Below is a small trained network, with its code and all its weights. Each question gives an input and a class and asks what happens when units are switched off, that is, made to give their printed mean instead of their output.

import numpy as np


def w(rows, s, z=0):
    codes = np.array(rows[::2]) - 128.0
    scale = np.full(codes.shape[1], s)
    scale[-1] = z or s
    return codes * scale


def norm(h):
    return h / np.sqrt((h * h).mean(-1, keepdims=True) + 1e-5)


def f(y):
    return y / 2 * (1 + np.tanh(0.7978845608 * (y + 0.044715 * y**3)))


def log_softmax(a):
    a = a - a.max(-1, keepdims=True)
    return a - np.log(np.exp(a).sum(-1, keepdims=True))


def net(x, mask):
    res = np.array(x, float).reshape(1, 5) / 4 @ E
    u = 0
    for l in range(2):
        y = f(norm(res) @ A[l][:, :-1].T + A[l][:, -1])
        res = res + np.where(mask[u : u + 3], y, B[l][:, -1]) @ B[l][:, :-1]
        u += 3
    return log_softmax(norm(res)[-1] @ U[:, :-1].T + U[:, -1])


A, B = {}, {}
E = w([
[130,77,100,253,46,151,129],'x0',
[126,127,131,129,127,122,123],'x1',
[134,123,128,125,128,127,132],'x2',
[118,64,141,169,219,180,56],'x3',
[126,127,131,125,126,126,124],'x4',
],0.0054)
A[0] = w([
[133,169,120,123,8,112,159,6],'L0N0',
[139,175,125,60,44,99,173,96],'L0N1',
[132,98,128,172,76,114,130,80],'L0N2',
],0.017,0.0012)
B[0] = w([
[169,2,186,35,189,61,226,236],'L0N0',
[98,246,76,213,66,173,36,247],'L0N1',
[124,71,154,166,99,130,149,194],'L0N2',
],0.0095,0.014)
A[1] = w([
[96,108,96,254,38,196,125,22],'L1N0',
[109,153,130,10,212,184,139,121],'L1N1',
[116,251,56,204,19,135,73,1],'L1N2',
],0.016,0.00092)
B[1] = w([
[65,160,27,253,86,175,124,227],'L1N0',
[93,142,200,88,138,207,107,200],'L1N1',
[221,218,78,31,178,18,89,248],'L1N2',
],0.012,0.016)
U = w([
[185,214,78,63,151,55,84,255],'0',
[79,134,232,57,169,238,84,99],'1',
[166,2,186,95,103,53,218,138],'2',
[72,106,66,241,91,175,125,36],'3',
],0.0094,0.00075)

Each question gives the input, the list of numbers given to net, and the class t.
The units are the neurons (one row each of A and B). Each row of codes is followed by its name. A weight is (code - 128) times the scale printed after its matrix; where a second scale follows, it is the last column's (A, B and U).
mask holds one flag per neuron, layer by layer. A switched-off neuron (its flag False) gives its mean, the last column of its row in B, instead of its output. The means were averaged over made-up inputs and are rounded, as every weight is.
A unit's drop is (log p(t) with every unit on - log p(t) with that unit switched off) / (log p(t) with every unit on - log p(t) with every unit switched off).
The circuit of an input: a set's keep is (log p(t) with only the set's units on - log p(t) with every unit switched off) / (log p(t) with every unit on - log p(t) with every unit switched off). Starting from all 6 units, units are removed one at a time, each time the one whose removal leaves the highest keep (on an exact tie, the one counted first), for as long as the keep stays at least 0.8.
circuit, biggest first: the units of the circuit, biggest drop first
top k neurons: the k neurons with the biggest drops, biggest first
top k neurons in layer l: the k neurons of layer l with the biggest drops, biggest first
drop of u: that unit's drop, to one decimal
input [8,5,-8,-8,6], class 2: circuit, biggest first -> L0N0
input [-1,2,-4,5,-6], class 1: circuit, biggest first -> L0N2, L1N2, L1N0
input [7,-3,-4,0,-2], class 2: top 2 neurons -> L0N1, L1N0
input [3,-5,-5,8,2], class 3: top 3 neurons -> L0N0, L0N1, L1N2
input [-2,4,-2,7,-7], class 1: top 2 neurons in layer 0 -> L0N1, L0N2
input [2,1,7,6,-2], class 3: top 2 neurons in layer 0 -> L0N0, L0N1
input [5,4,6,0,2], class 2: circuit, biggest first -> L0N1, L1N0
input [5,4,-3,-6,2], class 2: drop of L0N0 -> 1.0
input [4,5,-8,4,5], class 3: drop of L0N0 -> 2.7
input [-5,-5,-1,6,-5], class 1: drop of L1N2 -> 0.0
